In the rows, zero is written as 128.
Each row of numbers belongs to one of the elements below and depends on some of the facts about them. Some rows are named. Which element is each other row?

There are 2 kinds of fact about the elements: β, ε.
bolu β:toze,rodrok ε:943
branim β:stoflom,stusir ε:943
bravila β:puzetram ε:113
bresta β:drinim ε:943
broflaru β:dridok,flutrum,stoflom,klebol ε:943
brukin β:varin,stoflom ε:113
bube β:sotegral,skitru,kliklagral,rupes,samiban ε:943
defa β:gribu,supeda,plegi ε:921
ditrin β:stusir ε:921
doli β:vaskel ε:943
donugru β:pabir,skitru,kuni ε:921
draplabir β:plegi,rodrok ε:943
dridok β:gigo ε:538
drinim β:pefis ε:943
drita β:staluk,luzotim,reflas,rodrok ε:728
drokle β:kupok ε:943
drubran β:kliklagral,stoflom,stusir ε:943
drudrugrim β:meruk ε:921
fibi β:kikam ε:538
fladal β:klafla ε:113
flamede β:trebrun,zotin ε:728
flerok β:puzetram,gigo ε:728
fliser β:pefis,stusir,risevo,grubromul,plebrer ε:943
flutrum ε:921
fluvir β:branim,skitru ε:538
fodreklur ε:478
fomi β:stoflom ε:943
fostir β:stusir ε:943
fugebrun β:skitru ε:943
futiker β:pokletru,gribu ε:728
gakidi β:stusir ε:921
gelodra β:drokle,klepa,flerok ε:113
gigo β:stoflom,risevo ε:728
gosil β:leflun,stoflom ε:113
gragun β:kapo,luzotim ε:538
graplur ε:943
gribu β:mubram ε:728
grorik β:plastir,nuzik ε:538
grubo β:drubran,bube ε:943
grubromul β:pefis,drinim ε:538
kadrir β:skitru,luzotim ε:728
kapo β:skeskin,labros ε:921
kedul β:drinim ε:943
kenil β:skitru,drubran,broflaru ε:728
kepek β:klafla ε:113
kikam β:stoflom ε:728
kladran β:skitru,stoflom ε:943
klafla β:pefis ε:728
klamun β:stuvorik,rupes,fostir ε:943
klebol ε:728
klenifon β:zudror,rupes ε:728
klenu β:skeskin ε:728
klepa ε:113
kliklagral β:stoflom,plegi ε:943
kudi β:bravila,stoklerur ε:943
kuni β:stuvorik,kliklagral,sala,drinim ε:921
kunus β:naser,ditrin ε:921
kupok β:stuvorik,rodrok ε:113
labros β:pefis,plegi ε:943
leflun β:kuni,klamun,kliklagral ε:943
likol β:kliklagral ε:478
lodo β:zotin,mubram,kupok,ditrin ε:113
lubo β:gigo ε:478
luzotim ε:943
meden β:skeskin ε:943
meplal β:rupes,skipatru ε:943
meror β:fladal,grubromul ε:921
meruk ε:728
miges β:puzetram,ditrin ε:921
migri β:toze ε:921
mipe β:klamun,kliklagral ε:113
mokal β:brukin,sotegral ε:728
moklu β:drubran ε:728
motrafam β:plegi ε:943
mubram β:luzotim ε:113
mugi β:kapo,luzotim,gigo ε:728
naser β:zugemu ε:478
nudri β:nuzik ε:478
nuzik β:ditrin ε:728
pabir β:plegi ε:921
paskil β:fostir ε:943
patum β:reflas ε:113
pefis ε:478
pestel β:klafla,grorik ε:943
plastir ε:728
plebrer β:skitru,vesten ε:478
pledrusku β:traflem,zagrer ε:943
plegi β:stoflom ε:943
pliklo β:fugebrun,drubran ε:921
plirol ε:943
plosan β:sotegral,plirol,stusir ε:538
pokletru ε:943
pulon ε:538
puzetram β:pefis,stoflom ε:538
radre ε:943
reflas ε:943
risevo ε:943
rodrok β:stuvorik,plegi ε:921
rupes ε:943
ruplas β:seplel,risevo ε:943
sala β:kliklagral,rodrok ε:478
samiban β:gribu,plegi ε:728
sedom β:plegi,rodrok ε:943
seplel β:gigo ε:538
skastus ε:538
skeskin β:luzotim,drinim,plegi ε:921
skipatru β:stuvorik,plegi ε:921
skitru β:kliklagral ε:728
skodibuk ε:113
skoplan β:fliser ε:478
sostoklis ε:921
sotegral β:mubram ε:921
sovol β:mubram ε:921
staluk β:plastir ε:943
stane β:pulon,skeskin,flerok,stoflom,graplur ε:921
stoflom ε:728
stoklerur β:stuvorik,stoflom,plegi ε:113
stufla ε:728
stugastin β:plegi ε:728
stumibrur β:pefis,ruplas,stusir ε:921
stusir ε:113
stuvorik ε:943
suflo β:rodrok ε:921
supeda β:staluk,pokletru ε:113
sutres β:bresta ε:921
taske β:stoflom ε:538
togras β:skitru,mubram ε:728
toze β:drinim,stoflom ε:538
traflem β:toze ε:113
travas β:kupok,drubran ε:943
trebrun β:kikam,supeda,bube ε:538
trisom β:stoflom ε:921
troplus β:kliklagral ε:943
truvom β:draplabir,gragun ε:113
varin ε:943
vaskel ε:538
vesten ε:538
zagrer β:stoflom ε:728
zetras β:drubran,sedom ε:113
zoplure β:bube ε:728
zorem β:stuvorik,klafla ε:728
zotin β:sotegral ε:728
zudror β:skipatru ε:478
zugemu β:varin,stoflom ε:921

Some rows with their names:
zudror: [135 132 127 131 138 121 133 146 135 105 118 126 120 125 128 120  96 127
 125 140 112 108 150 143 122 137 103 113]
graplur: [101 113 115  96 150 126 140 149 120 130 111 109 119 159 162 119 151 136
 122 127 129 139 133 114  84 125 129 148]
stane: [140  95 132 131 119 124 137 123  83 123 120 139 123 149 136 133  90 133
 127 140 129 118 127 101 164 133 139  83]
bravila: [140 150 144 101 109 117 142 110 137 115 112 159 118 117 131 125 119  91
 126 133 126 119 121 120  83 123 128  95]
skodibuk: [129 139 136  85 146 117 152 146 131 123 109 165 122 137 143 143 134 100
 129 118 135 105 124 105  68 113 119 113]
rupes: [ 97 111 112  96 148 126 139 148 130 128 111 109 120 164 159 122 148 137
 123 128 131 135 129 117  87 124 126 149]
klamun: [106 100 121 112 124 124 121 116 161 115 111 108 125 174 130 118 153 126
 116 143 123 140 127 130  95 135 127 153]
fostir: [102  89  95 128 123 133 142  84 173 122 109 167 124  98  98 118 137 157
 111 132 111 115 136 122  92 136 130 190]
travas: [107 109 125 116 127 127 130 108 150 117 114 111 119 151 126 108 146 136
 118 148 123 144 122 134 105 136 132 141]
skastus: [144 137 120  95 109 140 131 164 147 128 118 118 125 135 152 135 128 159
 120 116 134  94 122 105  97 108 110 131]
zugemu: [140  81 133 138 129 131 135 115  83 130 123 147 125 146 125 129  93 132
 126 148 123 115 131  84 166 127 138  59]
meror: [143 101 123 126 102 121 135 118  92 114 114 139 118 142 141 140  81 133
 129 124 133 134 123 120 154 137 135 118]
seplel: [151 152 150  96  55 130 113 118 143 115 126 100 123 140 173 105 102 134
 114 165 113  83 112 122 125  92 118  96]
supeda: [136 148 147 102 127 114 150 126 138 115 112 161 118 123 122 135 127 104
 124 134 133 124 118 124  76 124 126 102]
gakidi: [134  79 105 135 103 127 146 101 119 116 113 178 126 113 109 148  75 156
 119 127 125  95 129 113 148 129 129 150]
grorik: [149 141 130 111  84 141 125 133 157 119 120 124 123 123 138 122 116 162
 116 134 126 107 117 122 106 116 116 129]
samiban: [138 135 160 159 111 120 118 154 134 121 111 153 133 121 100 131 149 143
 116 154 147 136 166 146 123 161 142 104]
zotin: [118 150 150 126 109 125 124 131 152 124 112 162 121  99 110 123  79 166
 125 169 145 130 140 146 134 136 136 110]
labros: [137 111 129 149 120 127 125 122 110 120 112 105 117 126 137 112 197 115
 120  92 127 189 154 130  90 179 144 140]

Rows to name:
No name comes twice in this set of rows, the named rows included.
[126 125 113 108 162 124 138 169 126 117 115 135 117 127 154 127  95 135
 129 125 116 107 154 128 116 122  96 120] => fodreklur
[128 102 140 151 128 119 129 140 125 119 116 105 128 146 116 114 203 128
 110 137 129 170 147 132  91 167 143 133] => motrafam
[125 142 143 131  93 122 103 134 150 120 105 150 131 136 137 126 101 126
 128 147 136 113 154 139 125 137 132 121] => zorem
[104 100 120 103 136 118 131 153 131 124 109 101 127 183 158 123 174 116
 117 129 127 126 137 119  84 126 126 158] => stuvorik
[115 111 105 118 119 137 130  88 138 122 107 135 112 101 140 111 138 131
 124 104 117 154 135 127  95 154 136 166] => fliser
[132 119 120 125 167 136 113 137 166 104 113 113 123 170 101 129  82 120
 135 140 118 120 134 134 134 139  89 104] => likol
[121 156 159 111  71 114 102 114 135 122 111 141 124 134 164 104  78 119
 124 183 122  98 147 138 142 110 138  88] => flerok
[146 111 137 133 101 122 146 127  78 114 119 133 114 133 141 138  84 146
 126 128 138 146 124 127 157 147 141 103] => kapo
[131  71  97 139  91 125 155  84 131 115 112 210 127  80  97 145  63 174
 113 134 118  85 130 112 149 127 130 173] => ditrin
[117 143 169 113  84 118  96 107 128 130 118 141 130 143 165  94  84 107
 123 206 111  79 155 109 151 100 141  44] => gigo
[138 138 108 127 108 147 110  89 100 123 103 101  97 107 172 107 149  98
 144  53 125 211 144 130  98 190 144 139] => drinim

Now the same elements, written a new way:
Some rows with their names:
nuzik: [156 155 112 135 129 111 113 124 120 128 132 121 141 113 132 120 120 142
 123 144 150 147 121 112 104 125 121 127 120 162 114 172  84 106 140 127
 160 131 123  98 122 127 155 139 127 156 129 122 132 132 100 144 125 115]
toze: [ 95 126 175 135 101  99 130 136 132 122 120  92 110 100 153 132 120 142
 155 118 127 126 102 153 122 158 162 125 158 124 120 116 131 153 141 108
 180 137 135 126 139 130 151  90 156 114 135 148 142  97 153 133 147 161]
bresta: [ 88  83 124 148 110 104 148  90 137 130  90 140 161 126 144 141  98 140
 134 143 123 133 112 115 127 147 139 134 107 116 143 127 132 123 113 101
 143 120 127 125 137 124 145  88 112 127 116 136 135 106 128 109 146 161]
zetras: [132 113 119 115 119 140 126 136 118 131 121 135 134 132 124 132 115 129
 121 128 114 142 115 126 142 130 138 135 133 127 122 129 126 111 127 131
 139 123 128 119 140 130 128 142 135 126 135 140 107 145 137 119 151 151]
meror: [120 137 131 148 127 115 137  96 145 127 123 139 145 132 136 131 107 137
 122 132 154 113 127 131 107 122 131 125 111 135 115 131 124 132 132 119
 123 119 125 124 127 126 141 115 131 138 120 133 131 113 108 119 137 133]
dridok: [116 145 140 131 124 143 131 151 131 127 131 141 138 124 128 151  96 131
 120 140 118 146 121 156 134 103 153 122 131 169 110 165 114 141 150 142
 138 121 128 109 132 135 137 143 137 133 127 144 109 125 124 146 142 122]
defa: [116 164 133 144 139 146 147 108 127 145 135 153 151 136 128 119 111 129
 142  97 160 100 155 108 128 104 143 152 138 144 112 116 125 140 132 116
 110 117 126 134 137 140 132 114 147 131 126 129 130 154 128 135 110 114]
travas: [127 117 120 120 131 137 134 116 140 127 107 153 134 134 124 143 112 126
 106 142 113 131 117 132 144 115 140 125 130 116 130 113 134 120 127 121
 119 108 137 123 138 133 129 132 120 137 119 142 119 137 125 122 139 137]
donugru: [157 147 124 125 137 125 127  91 146 123 131 144 126 145 130 126 120 125
 105 126 157 110 119 127 111 118 126 122 126 114 107 103 124 115 130 120
 112 112 133 128 133 131 132 138 141 146 121 142 120 138 109 115 139 135]
stugastin: [137 174 119 141 137 140 134 123  88 151 141 120 150 116 123  89 133 138
 170  79 168 115 166  63 126 126 130 176 154 154 121 132  90 119 121 112
 152 137 123 132 135 140 140 113 147 134 136 107 150 176 140 153  89 108]
kenil: [188 158 113 115 136 112 102 115 119 117 135 115 112 121 131 109 140 137
 108 136 152 139 110 109 104 133 114 123 136 128 109 134  93  90 130 128
 159 129 133 105 127 128 144 158 137 160 131 129 129 145 103 132 131 130]
zotin: [167 165 112 128 136 123 113 130 120 128 136 126 136 116 127 121 123 138
 115 140 145 147 123 116 110 114 122 125 128 163 110 170  88 105 143 133
 154 130 126  98 123 130 149 152 128 160 130 123 127 142 101 147 121 108]
kikam: [149 182 185 119 127  94  97 162 127 117 142  66  74  63 148 112 166 138
 150 122 138 124 109 153 113 142 159 112 199 127 115 122 115 153 166 112
 197 149 146 107 128 133 163 111 164 134 141 131 166 118 148 168 106 117]
rodrok: [113 173 119 146 141 169 168  94 100 166 137 158 169 150 115  94 114 125
 170  50 179  79 187  57 142 106 139 192 147 133 113  85 124 129 106 104
  97 117 123 157 149 149 122 104 155 119 128 119 137 193 153 133  92 113]
skipatru: [111 167 128 149 138 154 159  98 113 157 133 152 161 141 123 104 114 128
 159  71 169  91 172  82 135 107 141 173 142 135 117  96 126 137 117 109
 106 118 124 151 143 144 127 104 152 121 127 122 137 169 143 134 100 115]
traflem: [115 110 125 124 116 132 129 140 121 132 116 133 143 125 130 138 111 132
 129 132 112 147 113 133 142 131 144 132 125 136 124 145 126 118 130 129
 147 128 124 115 139 128 135 134 131 124 133 137 111 130 137 123 150 148]
rupes: [120  89 116 124 138 138 129 147 134 121 145 125 106 153 113 128 168 107
 125 139  98 123 149 141 134 137  80 109  92 107 164 121 165 145 108 156
  69 142 119 164 100 112  80 140  92 106 126 100 132 103 127 113 108 103]
graplur: [111  91 119 129 139 137 131 154 133 121 145 122 109 150 114 131 168 105
 129 138  98 123 150 148 133 136  85 110  93 111 164 127 169 152 110 158
  70 146 118 164 100 112  81 134  89  99 127  99 135  98 131 117 104 101]
fodreklur: [120  93 118 125 130 135 124 159 122 121 151 110 110 145 112 125 168 109
 133 135 100 131 148 142 132 142  83 115  95 117 158 137 158 143 112 160
  84 150 113 158 101 114  85 145 101 100 136  97 128 105 136 118 115 109]

Which element is each row?
No name comes twice in this set of rows, the named rows included.
[124 124 162 107 117 124 116 164 126 121 123 100  96  99 136 133 138 127
 139 121 103 133 104 157 147 141 165 124 173 114 124 109 141 135 148 126
 165 135 139 119 141 133 135 122 154 113 138 143 129 126 163 136 140 149] => gosil
[108 116 124 131 128 139 141 121 136 133 107 155 148 127 127 145 108 127
 119 139 113 132 129 127 143 110 146 131 128 131 134 130 134 128 129 120
 120 114 132 122 136 134 133 118 117 129 121 135 122 130 128 129 130 129] => meden
[107  91 124 128 135 135 129 155 136 121 143 121 109 143 115 137 167 109
 129 144  98 125 147 152 132 135  88 106  93 113 165 133 166 157 114 158
  77 146 117 161  97 112  86 132  90 102 126 101 133  93 131 119 107 101] => risevo
[158 164 110 133 139 129 116 127 107 136 138 125 142 118 124 108 127 137
 132 124 154 139 141  96 114 118 117 142 129 160 115 161  88 107 131 129
 145 132 123 114 124 130 145 142 129 150 131 116 133 150 111 149 110 104] => drita
[131 140 113 115 135 170 125 170 125 136 128 163 149 129 111 159  96 122
 104 147  97 156 131 149 160  82 151 123 128 176 114 178 117 121 151 156
 121 115 123  99 133 137 129 168 125 136 128 137  86 154 121 145 141 112] => mubram
[123 121 105 122 124 161 142 134  98 146 123 150 156 142 116 121 111 126
 139  99 124 133 144  93 154 122 138 164 135 136 124 126 122 107 114 129
 126 124 122 129 147 139 120 138 136 119 135 129 107 171 149 125 136 141] => kupok
[130 112 113 118 128 138 138 105 133 132 108 152 138 143 124 133 116 124
 112 129 120 126 125 113 143 122 130 135 127 105 132 100 136 112 114 118
 115 111 135 133 140 133 122 128 119 131 121 138 120 144 132 116 137 143] => klamun
[115 130 159 117 128 128 126 143 147 125 114 126 105 106 135 146 133 123
 122 136 104 125 114 160 146 119 162 114 164 111 134 105 150 149 147 120
 140 118 142 123 134 132 134 113 134 122 123 142 133 119 147 142 126 129] => broflaru
[111  95 126 125 136 137 129 158 138 118 145 117 101 144 113 133 171 105
 128 138  95 123 147 153 134 136  87 107  99 109 165 124 171 157 114 156
  73 145 119 162  99 112  83 133  94  99 128  99 135  96 134 119 103 101] => varin
[250 150  95  78 139 107  84  85 117 106 136 113  78 144 129  85 157 132
  82 124 162 130  88  86 101 153  90 123 150  69 101  73  91  48 111 118
 149 120 147 119 139 132 131 184 151 176 135 146 122 172 103 109 153 163] => skitru
[173 153 116 124 130 109 106 117 117 122 136 112 122 117 132 109 134 138
 122 135 152 140 116 108 104 134 115 127 132 136 115 145  92 100 132 126
 159 135 131 106 124 128 147 144 134 157 130 127 134 139 106 138 127 124] => moklu
[121 139 124 130 126 150 133 143 126 130 133 149 143 138 122 143  97 130
 119 130 124 141 128 139 135 107 140 130 122 165 112 158 113 131 139 143
 124 123 125 116 133 135 130 146 131 132 127 139 105 135 121 138 142 123] => gragun
[117 153 187 116 114 117 119 165 134 117 135  89  81  94 144 130 139 132
 146 111 119 120 107 172 135 141 171 116 187 120 112 103 139 165 157 121
 169 139 145 125 137 135 140 111 167 115 138 150 139 113 162 148 135 143] => taske
[185 164 109 118 138 122 103 123 118 124 138 123 123 123 125 114 133 133
 108 139 149 143 119 112 109 120 113 123 130 142 109 150  86  95 134 133
 149 130 131 104 124 127 141 161 133 161 130 126 125 148 101 141 125 118] => kadrir
[191 168 108 115 141 126 102 126 120 120 139 129 122 123 125 116 130 134
 101 140 147 146 118 115 110 114 116 122 135 147 106 152  84  93 139 134
 149 126 131  98 124 134 145 167 136 163 131 130 120 152  99 143 126 114] => togras

